(in the rows, 128 means zero)
171,120,84,138,110,69,104,125,132,129,77,156,108,112,120,165,103,134,127,133,109,87,114,153,155,114,229,136,178,171,181,147,83,158,147,89,147,108,122,140,197,143,109 : W
130,155,140,128,116,77,122,131,199,154,122,137,56,145,142,188,100,143,133,136,89,98,125,150,175,99,207,172,110,135,190,187,90,139,147,115,151,111,158,148,165,138,70 : G
158,147,95,131,134,80,142,148,175,140,139,137,111,55,116,148,126,73,127,127,90,96,133,105,147,72,147,123,186,168,184,135,121,163,128,126,157,118,122,108,168,108,114 : J
143,137,62,113,140,89,123,117,160,119,123,150,105,48,123,142,124,96,116,101,123,92,106,124,130,93,178,112,179,161,166,94,105,163,99,118,179,118,76,138,146,113,96 : P
106,188,130,130,144,115,124,160,172,126,166,144,153,86,148,208,162,52,153,130,140,100,136,114,129,68,123,126,169,115,174,79,126,147,107,171,147,127,114,113,127,72,53 : J
136,141,74,130,93,61,119,110,147,152,110,153,31,112,151,148,69,128,177,135,105,87,112,127,162,104,225,147,93,166,156,182,74,142,143,141,133,105,90,151,162,150,91 : T
126,134,107,119,96,71,135,151,180,148,111,113,50,123,158,174,95,138,134,150,95,107,116,148,175,117,168,109,136,179,153,152,82,110,129,105,142,87,145,129,171,144,105 : J
158,156,98,116,143,90,112,113,155,110,131,161,131,78,127,193,117,115,110,91,96,90,127,131,149,97,110,82,182,181,128,119,107,130,87,146,171,111,117,115,162,103,101 : W
178,157,96,148,131,81,106,160,142,131,109,166,71,138,133,158,122,153,122,117,126,71,120,164,180,161,183,187,119,126,152,150,83,139,133,123,135,99,108,120,180,162,92 : B
153,191,93,124,131,61,119,113,170,130,129,147,147,58,110,147,119,67,156,132,72,103,146,119,126,107,121,108,167,167,180,113,85,136,106,137,171,129,115,116,172,128,79 : R
164,174,104,123,135,69,117,163,170,138,136,152,147,58,132,146,143,65,136,120,95,99,122,106,139,77,160,89,182,154,146,109,103,161,100,144,130,135,116,133,176,99,86 : Y
155,122,90,130,105,86,115,134,153,161,93,131,78,133,179,188,84,141,112,110,103,114,107,175,160,155,216,125,115,156,110,136,77,129,138,108,147,93,138,128,186,136,75 : W
167,132,132,132,116,98,121,160,100,92,135,169,112,38,151,182,175,91,102,137,128,90,121,118,141,96,136,118,169,145,171,80,127,154,107,117,149,129,135,92,163,118,95 : H
161,155,94,96,133,93,124,110,153,115,141,122,126,47,105,146,148,61,158,141,83,82,123,121,152,82,147,75,194,192,185,73,119,140,97,107,176,123,85,122,140,127,92 : Y
149,140,86,131,91,95,119,107,132,121,71,146,80,121,154,159,104,146,152,127,146,103,117,145,164,144,213,105,117,178,142,145,63,163,144,105,141,99,134,138,160,158,113 : B
146,178,136,141,124,107,126,131,150,136,137,122,118,81,151,174,145,58,159,125,99,89,121,138,136,81,127,115,128,148,140,92,84,159,116,148,141,113,121,124,153,111,62 : R
140,174,100,116,140,132,124,100,172,140,162,130,164,70,114,121,144,68,163,123,132,107,132,130,120,101,92,132,162,155,185,117,106,136,96,148,142,108,86,133,125,113,85 : R
179,187,105,120,147,96,117,145,188,138,143,125,119,38,151,186,119,61,129,96,109,96,126,107,156,98,156,111,116,128,118,71,117,163,103,154,152,139,84,123,151,101,79 : U
142,169,129,114,141,118,119,117,151,109,171,140,154,80,142,130,175,68,172,164,144,119,134,96,99,85,134,134,185,139,179,76,135,139,116,149,131,126,113,146,125,109,62 : Y
158,132,105,128,109,85,113,120,124,151,77,135,67,133,128,154,113,127,138,92,101,85,107,133,130,123,175,147,94,148,181,146,88,146,127,91,147,109,103,132,189,167,91 : U
158,139,154,113,129,114,115,138,162,119,185,152,105,86,139,178,118,113,138,120,149,104,134,83,157,78,111,127,172,113,140,119,168,136,95,156,129,133,124,124,140,83,55 : J
135,158,102,88,138,115,135,119,186,123,145,119,136,59,130,192,121,67,136,133,119,109,136,105,135,88,180,124,189,190,198,112,134,161,118,155,155,116,120,148,125,121,100 : G
140,139,123,133,93,79,137,152,218,163,116,118,98,135,153,184,111,128,160,113,102,128,126,149,145,112,168,123,133,130,170,164,86,113,141,103,138,112,159,120,156,118,72 : Y
112,157,90,115,108,108,100,99,137,114,109,145,92,159,157,125,149,166,129,137,148,104,115,151,129,127,160,105,120,155,146,113,78,122,108,137,124,100,119,157,124,141,75 : P
140,160,108,140,96,81,120,172,144,137,114,165,90,134,138,180,127,136,129,150,133,99,116,154,165,123,207,167,132,149,165,185,103,153,130,126,135,113,115,142,162,145,105 : J
138,158,107,100,121,102,134,136,163,100,159,148,154,57,132,199,127,94,126,104,145,117,129,89,136,67,147,105,158,148,178,142,129,139,106,147,163,135,127,114,136,97,108 : T
173,158,105,121,118,86,116,109,195,145,103,141,43,117,159,163,127,145,136,123,122,89,112,136,115,123,229,162,112,184,198,137,71,163,155,106,158,108,129,138,142,165,87 : U
147,170,110,110,126,125,145,132,162,143,145,126,160,57,137,176,135,38,134,81,112,135,136,83,118,93,131,94,156,125,169,67,164,142,102,153,131,145,125,123,146,69,112 : U
165,142,105,123,98,69,138,155,188,134,98,175,113,108,159,179,139,143,96,127,136,94,125,129,151,107,200,154,113,140,171,173,77,153,135,142,173,121,138,129,150,133,98 : T
151,150,144,117,121,107,101,100,162,128,166,151,120,103,128,134,129,73,146,140,135,105,140,121,132,77,167,94,187,179,181,107,142,137,105,124,158,126,139,107,156,87,59 : B
128,129,122,141,98,80,99,140,165,172,95,116,84,130,144,174,82,117,138,105,91,90,103,168,156,101,235,148,130,160,170,196,62,162,147,110,129,94,151,134,200,137,78 : R
121,154,114,120,140,111,114,95,134,94,171,146,119,72,119,155,131,81,150,145,130,106,133,126,145,106,128,106,172,141,153,89,138,128,93,134,168,124,98,126,135,103,74 : B
143,179,105,107,152,82,106,150,164,125,143,157,147,52,122,173,105,98,121,114,101,101,143,106,175,96,127,101,164,142,169,153,124,145,81,159,127,138,108,123,166,102,103 : H
144,173,129,121,123,117,112,116,143,112,175,168,109,83,121,198,130,70,157,115,118,84,134,97,169,109,121,142,152,129,162,76,149,116,94,168,140,123,110,86,132,83,101 : B
122,106,78,111,104,114,149,139,150,110,141,142,131,39,151,158,162,60,111,124,143,124,112,113,128,94,132,121,189,124,190,66,128,131,105,136,158,101,129,120,139,90,98 : P
158,158,109,111,129,115,117,98,130,118,143,144,149,60,118,144,129,75,136,125,108,125,137,112,134,127,117,126,157,114,152,102,143,138,96,98,165,139,120,129,166,114,90 : R
136,154,115,115,137,97,123,108,180,143,134,125,141,100,122,157,116,61,157,134,106,105,142,106,139,85,139,94,177,195,194,96,123,130,103,157,162,111,126,105,143,94,78 : Y
157,150,120,134,112,118,135,150,129,118,148,177,128,56,145,179,170,70,139,116,117,91,115,110,155,69,132,152,151,128,175,105,135,157,111,181,152,123,117,111,139,107,89 : W
150,128,119,139,100,57,128,149,195,169,109,151,83,124,155,170,99,91,117,155,137,110,119,162,149,92,221,142,118,154,195,146,78,139,135,105,180,108,135,147,172,104,57 : G
161,193,106,112,152,100,139,139,152,146,146,159,155,55,141,161,125,40,159,130,102,111,116,97,145,83,152,123,136,149,155,75,110,155,100,191,164,133,85,141,144,93,89 : W
142,138,151,110,115,112,117,110,141,119,149,172,153,78,101,130,146,70,148,162,156,113,145,92,123,106,94,151,172,146,198,137,139,142,96,147,179,126,122,112,162,131,81 : H
107,171,129,110,156,125,126,109,173,134,170,154,160,96,155,164,155,73,105,123,132,131,141,111,104,107,115,153,150,135,176,103,132,136,108,179,179,120,137,111,125,117,58 : W
139,169,112,135,129,77,112,138,147,124,97,170,116,122,166,140,121,133,128,142,136,116,123,127,143,114,197,137,93,151,154,156,69,147,126,128,155,119,136,123,170,131,94 : B
98,124,108,140,97,92,137,143,94,123,101,164,85,134,174,166,110,100,147,118,157,101,120,145,166,114,181,149,160,126,169,86,95,133,149,153,111,87,120,142,175,122,77 : P
174,138,123,116,134,107,130,118,186,113,155,137,139,84,131,129,137,89,107,139,163,113,139,116,122,100,137,118,156,168,152,109,125,136,109,136,194,115,116,112,130,104,92 : B
137,177,113,131,121,85,98,122,112,118,109,191,92,155,154,139,127,168,134,110,138,111,127,152,147,140,187,142,122,152,167,134,91,128,127,148,145,119,140,137,148,153,77 : P
157,148,84,128,115,78,107,155,104,131,88,134,106,156,152,182,112,151,140,114,79,94,126,169,174,149,192,105,135,161,139,145,88,122,131,119,92,104,126,127,176,140,90 : Y
143,156,111,111,154,108,133,127,170,131,158,124,125,44,128,137,149,70,123,132,118,112,119,86,129,66,139,96,167,142,180,86,131,163,107,118,171,134,129,131,137,93,97 : J
158,188,117,123,112,75,123,168,133,106,142,148,126,70,155,176,138,71,120,115,125,93,111,119,120,54,175,94,158,174,132,115,100,162,101,151,143,129,106,144,174,104,78 : R
98,104,141,114,128,101,118,124,130,116,151,139,111,58,128,177,126,74,143,113,83,105,120,117,153,83,122,102,204,118,175,88,130,141,104,151,140,119,148,123,152,104,69 : P
109,162,125,101,162,130,130,113,138,102,177,139,137,86,131,170,135,87,146,96,118,106,146,109,131,68,97,110,159,116,163,115,154,122,109,146,162,139,112,112,124,94,83 : T
115,130,70,147,111,82,128,126,140,126,89,160,48,104,150,158,111,129,171,134,132,91,98,128,114,90,231,164,110,145,168,149,73,153,156,112,175,117,101,139,155,136,110 : T
130,151,100,116,115,81,83,145,132,147,91,146,118,150,150,133,109,137,132,135,111,120,113,175,171,119,222,108,126,155,188,160,82,126,110,106,133,109,151,143,190,134,69 : P
147,183,102,100,154,109,143,163,198,127,155,112,106,77,137,167,159,59,127,141,122,77,121,107,119,84,154,113,183,169,147,43,109,154,125,140,184,117,101,112,134,115,98 : J
173,161,106,140,116,78,102,155,111,143,83,158,87,133,166,202,124,130,137,126,91,98,119,178,154,156,183,159,71,104,146,160,71,131,134,94,125,109,125,138,178,129,102 : H
131,121,76,115,98,68,104,137,152,131,71,148,106,137,169,173,106,139,101,148,116,112,117,164,175,152,203,129,124,117,143,128,69,116,120,112,140,92,142,152,184,117,88 : P
158,180,139,145,111,67,119,172,139,150,79,158,75,147,172,184,133,133,130,135,96,83,128,154,152,113,227,142,109,167,185,141,75,157,151,137,126,120,153,126,176,147,83 : H
193,204,126,139,140,93,125,148,114,102,141,140,162,60,138,190,139,69,150,92,125,86,130,143,133,84,160,134,163,171,152,88,105,161,127,144,158,121,84,127,166,124,71 : R
114,179,112,135,137,118,154,174,168,144,185,141,111,62,130,159,145,82,152,119,104,98,113,96,151,88,167,144,171,133,139,75,139,157,121,185,140,140,97,100,134,99,87 : J
166,144,99,96,143,104,115,126,182,118,152,149,157,31,173,188,122,93,155,99,141,110,126,104,122,74,170,85,176,144,136,102,102,155,113,149,153,132,117,129,139,74,54 : T
107,169,78,119,125,99,122,110,130,110,126,126,146,59,110,167,131,73,152,104,88,95,136,121,155,86,126,52,176,158,135,101,111,142,107,151,152,128,119,127,157,111,118 : T
146,181,126,97,149,108,103,112,175,119,155,124,139,90,125,203,117,63,154,125,111,101,137,101,130,83,165,143,186,157,193,100,142,139,119,166,166,119,126,135,148,120,74 : W
143,141,138,151,92,84,90,152,120,136,109,161,109,140,135,162,109,161,119,132,135,110,128,145,174,141,160,155,109,136,154,184,118,111,105,145,122,113,140,120,187,138,93 : H
136,188,90,110,143,100,112,101,145,121,152,138,121,54,127,147,149,65,138,142,78,98,128,118,137,108,120,73,149,159,136,61,119,140,78,144,128,136,80,141,141,106,93 : U
122,170,118,103,119,115,129,125,160,122,158,147,123,79,135,164,159,66,129,124,98,93,140,93,140,79,122,127,133,134,161,107,141,127,106,161,167,135,126,94,131,114,109 : T
108,134,130,104,128,108,112,139,206,172,172,99,76,100,103,154,112,68,153,112,89,97,115,106,119,62,151,101,149,141,183,145,126,149,115,123,173,133,129,100,125,110,80 : J
100,164,95,120,110,87,104,164,149,134,112,147,91,138,152,200,102,145,146,148,92,112,120,145,185,130,209,127,124,116,144,177,86,138,139,116,109,123,155,126,167,123,111 : J
129,152,116,139,124,76,109,160,170,126,106,153,61,111,168,193,121,144,122,109,103,94,113,157,164,112,203,121,127,137,157,141,87,134,124,123,154,117,156,124,158,125,90 : B
148,166,126,126,117,108,114,125,156,134,112,143,85,131,149,193,97,142,151,123,107,102,123,138,184,132,160,176,88,139,113,167,86,130,136,121,138,98,134,126,180,142,107 : G
142,109,119,131,114,60,114,145,130,146,112,142,14,139,138,180,97,156,143,148,70,71,101,155,161,108,193,128,155,174,174,168,91,142,121,110,120,96,122,154,172,147,68 : J
191,142,126,157,110,74,109,158,130,145,108,168,94,139,128,202,115,142,134,112,98,71,111,153,160,117,218,191,133,135,164,149,101,155,143,139,121,120,97,130,171,139,80 : W
160,138,105,142,125,100,130,138,130,127,128,126,140,63,130,156,142,77,117,110,125,102,131,130,150,78,143,129,140,137,176,124,119,165,125,125,139,113,112,139,162,119,83 : G
108,105,102,125,80,85,131,126,143,138,73,129,76,123,160,188,109,123,140,142,83,104,122,151,146,119,181,124,135,179,144,154,87,130,131,126,142,90,142,144,174,147,95 : G
178,140,92,132,110,81,91,139,140,129,96,123,61,132,142,148,100,157,140,127,87,80,123,166,177,144,202,116,130,158,111,144,81,126,140,77,109,103,124,113,194,154,109 : B
137,180,105,121,149,113,123,122,130,105,135,145,126,101,140,159,163,88,136,137,122,116,138,106,86,115,90,132,105,130,114,100,118,134,111,126,199,128,103,109,128,124,101 : J
150,118,123,138,102,49,121,147,164,150,88,148,103,118,149,158,102,127,138,129,101,102,115,163,167,84,221,111,156,161,176,172,84,142,127,102,153,114,123,158,184,116,65 : Y
110,90,108,115,82,73,119,125,137,127,59,143,70,151,156,150,113,142,131,180,105,100,133,153,149,124,173,98,138,161,153,136,83,116,132,119,147,105,147,162,156,147,96 : G
139,134,111,147,110,96,118,142,165,126,115,138,104,82,141,192,119,136,160,108,115,92,119,132,171,95,165,177,135,112,161,175,99,140,136,129,129,105,127,128,179,135,94 : T
145,174,85,139,107,84,104,127,213,129,114,144,78,114,165,177,111,164,126,131,132,116,135,136,166,122,192,127,90,134,130,177,84,129,140,138,150,122,168,129,135,123,118 : T
161,164,124,121,159,100,134,146,159,122,159,145,122,93,138,138,152,84,146,142,107,104,129,135,119,76,159,146,163,165,175,144,113,157,132,122,151,123,103,128,136,123,88 : Y
133,152,111,109,153,111,140,121,150,126,139,139,146,69,128,144,129,83,147,121,110,124,140,92,145,108,131,134,195,173,202,117,144,142,113,153,141,114,138,123,154,132,106 : Y
155,105,85,136,101,86,109,124,140,105,107,142,96,116,141,185,85,181,109,128,126,109,128,157,195,166,185,132,133,128,120,164,102,116,125,107,122,101,127,122,165,121,114 : B
137,173,110,113,140,128,113,120,115,119,158,133,126,83,126,174,157,55,162,128,120,101,126,108,124,106,104,124,162,107,144,70,147,139,101,118,140,121,100,135,153,104,79 : J
122,154,144,146,109,83,109,121,179,138,131,149,89,130,121,112,141,122,156,148,126,100,133,158,144,100,139,131,122,145,186,172,69,135,133,106,160,114,135,114,148,164,78 : B
